Here is a tiny trained network, its code and every weight. The questions are about switching its units off for an input and a class, where a switched-off unit gives its printed mean instead of its output.

import numpy as np


def w(rows, s, z=0):
    codes = np.array(rows[::2]) - 128.0
    scale = np.full(codes.shape[1], s)
    scale[-1] = z or s
    return codes * scale


def norm(h):
    return h / np.sqrt((h * h).mean(-1, keepdims=True) + 1e-5)


def f(y):
    return np.maximum(y, 0)


def log_softmax(a):
    a = a - a.max(-1, keepdims=True)
    return a - np.log(np.exp(a).sum(-1, keepdims=True))


def net(x, mask):
    res = np.array(x, float).reshape(1, 7) / 4 @ E
    u = 0
    for l in range(3):
        y = f(norm(res) @ A[l][:, :-1].T + A[l][:, -1])
        res = res + np.where(mask[u : u + 3], y, B[l][:, -1]) @ B[l][:, :-1]
        u += 3
    return log_softmax(norm(res)[-1] @ U[:, :-1].T + U[:, -1])


A, B = {}, {}
E = w([
[111,122,101,138,141,125,155,121,160,128,125],'x0',
[112,116,125,137,141,121,116,135,142,138,132],'x1',
[141,142,130,130,116,122,128,133,116,127,119],'x2',
[241,100,125,146,79,160,16,144,239,48,101],'x3',
[94,173,155,158,101,255,154,160,209,130,3],'x4',
[43,97,143,115,5,88,205,218,139,32,148],'x5',
[112,114,121,132,137,121,128,116,142,130,124],'x6',
],0.0082)
A[0] = w([
[138,53,179,84,16,122,125,147,254,111,193,6],'0.n0',
[136,111,149,142,149,158,158,109,122,240,96,77],'0.n1',
[91,215,189,132,97,174,84,77,198,115,133,117],'0.n2',
],0.0058,0.0027)
B[0] = w([
[142,154,119,203,83,74,90,124,98,156,114,254],'0.n0',
[110,182,218,248,93,176,139,66,119,107,128,213],'0.n1',
[89,123,155,121,164,113,106,136,145,130,57,211],'0.n2',
],0.012,0.0043)
A[1] = w([
[127,144,179,157,253,124,172,73,112,187,168,62],'1.n0',
[209,195,184,152,239,106,75,55,139,213,83,252],'1.n1',
[42,144,192,71,45,67,219,192,161,205,173,107],'1.n2',
],0.0054,0.0031)
B[1] = w([
[235,220,134,153,31,55,45,174,2,168,84,189],'1.n0',
[122,188,93,83,145,108,241,142,209,138,201,255],'1.n1',
[143,3,131,82,193,163,142,110,93,114,154,186],'1.n2',
],0.008,0.0093)
A[2] = w([
[9,88,117,107,48,163,99,143,95,174,78,100],'2.n0',
[255,104,147,113,126,89,158,136,201,152,174,3],'2.n1',
[193,142,67,84,156,188,95,125,237,154,169,98],'2.n2',
],0.0066,0.005)
B[2] = w([
[157,144,112,102,221,200,112,167,114,45,130,218],'2.n0',
[121,46,30,147,133,191,89,56,124,122,169,213],'2.n1',
[79,52,182,7,151,136,65,102,113,159,56,252],'2.n2',
],0.013,0.0036)
U = w([
[210,207,108,119,124,25,146,98,74,216,214,254],'0',
[166,69,29,42,154,131,48,48,161,167,183,122],'1',
[107,41,141,61,145,42,188,168,54,106,216,90],'2',
[178,87,84,181,12,1,65,144,132,95,181,127],'3',
[94,232,186,189,135,175,208,102,168,212,89,229],'4',
[152,129,196,36,152,152,93,97,229,187,16,102],'5',
[98,106,152,96,205,225,194,170,83,60,94,98],'6',
[148,156,135,179,68,129,86,232,212,59,43,13],'7',
],0.013,0.0012)

Each question gives the input, the list of numbers given to net, and the class t.
The units are the neurons (one row each of A and B). Each row of codes is followed by its name. A weight is (code - 128) times the scale printed after its matrix; where a second scale follows, it is the last column's (A, B and U).
mask holds one flag per neuron, layer by layer. A switched-off neuron (its flag False) gives its mean, the last column of its row in B, instead of its output. The means were averaged over made-up inputs and are rounded, as every weight is.
A unit's drop is (log p(t) with every unit on - log p(t) with that unit switched off) / (log p(t) with every unit on - log p(t) with every unit switched off).
unit that matters most: the unit with the biggest drop
k most important neurons: the k neurons with the biggest drops, biggest first
top k neurons in layer l: the k neurons of layer l with the biggest drops, biggest first
drop of u: that unit's drop, to one decimal
input [-2,1,3,-2,1,3,4], class 6: unit that matters most -> 1.n1
input [-4,-5,7,6,1,0,1], class 5: 4 most important neurons -> 1.n0, 2.n2, 0.n2, 0.n1
input [8,-8,8,-4,6,1,-1], class 6: 2 most important neurons -> 1.n1, 2.n0
input [-4,-6,6,-2,4,1,4], class 6: 2 most important neurons -> 2.n0, 1.n1
input [7,5,-4,-1,7,8,-5], class 6: 2 most important neurons -> 2.n0, 1.n2
input [7,0,5,-4,1,3,-5], class 6: 2 most important neurons -> 1.n1, 2.n0
input [2,3,-6,-3,1,-8,5], class 4: top 2 neurons in layer 0 -> 0.n1, 0.n0
input [2,-1,4,7,0,1,8], class 3: 2 most important neurons -> 0.n0, 2.n0
input [1,5,0,-1,3,-5,1], class 4: drop of 0.n1 -> 1.6
input [-7,7,0,-8,3,8,5], class 6: drop of 2.n0 -> 0.7
input [-5,5,-2,-6,-1,0,6], class 0: drop of 2.n2 -> 0.2
input [3,-3,4,-5,5,5,-8], class 6: drop of 1.n2 -> 0.0
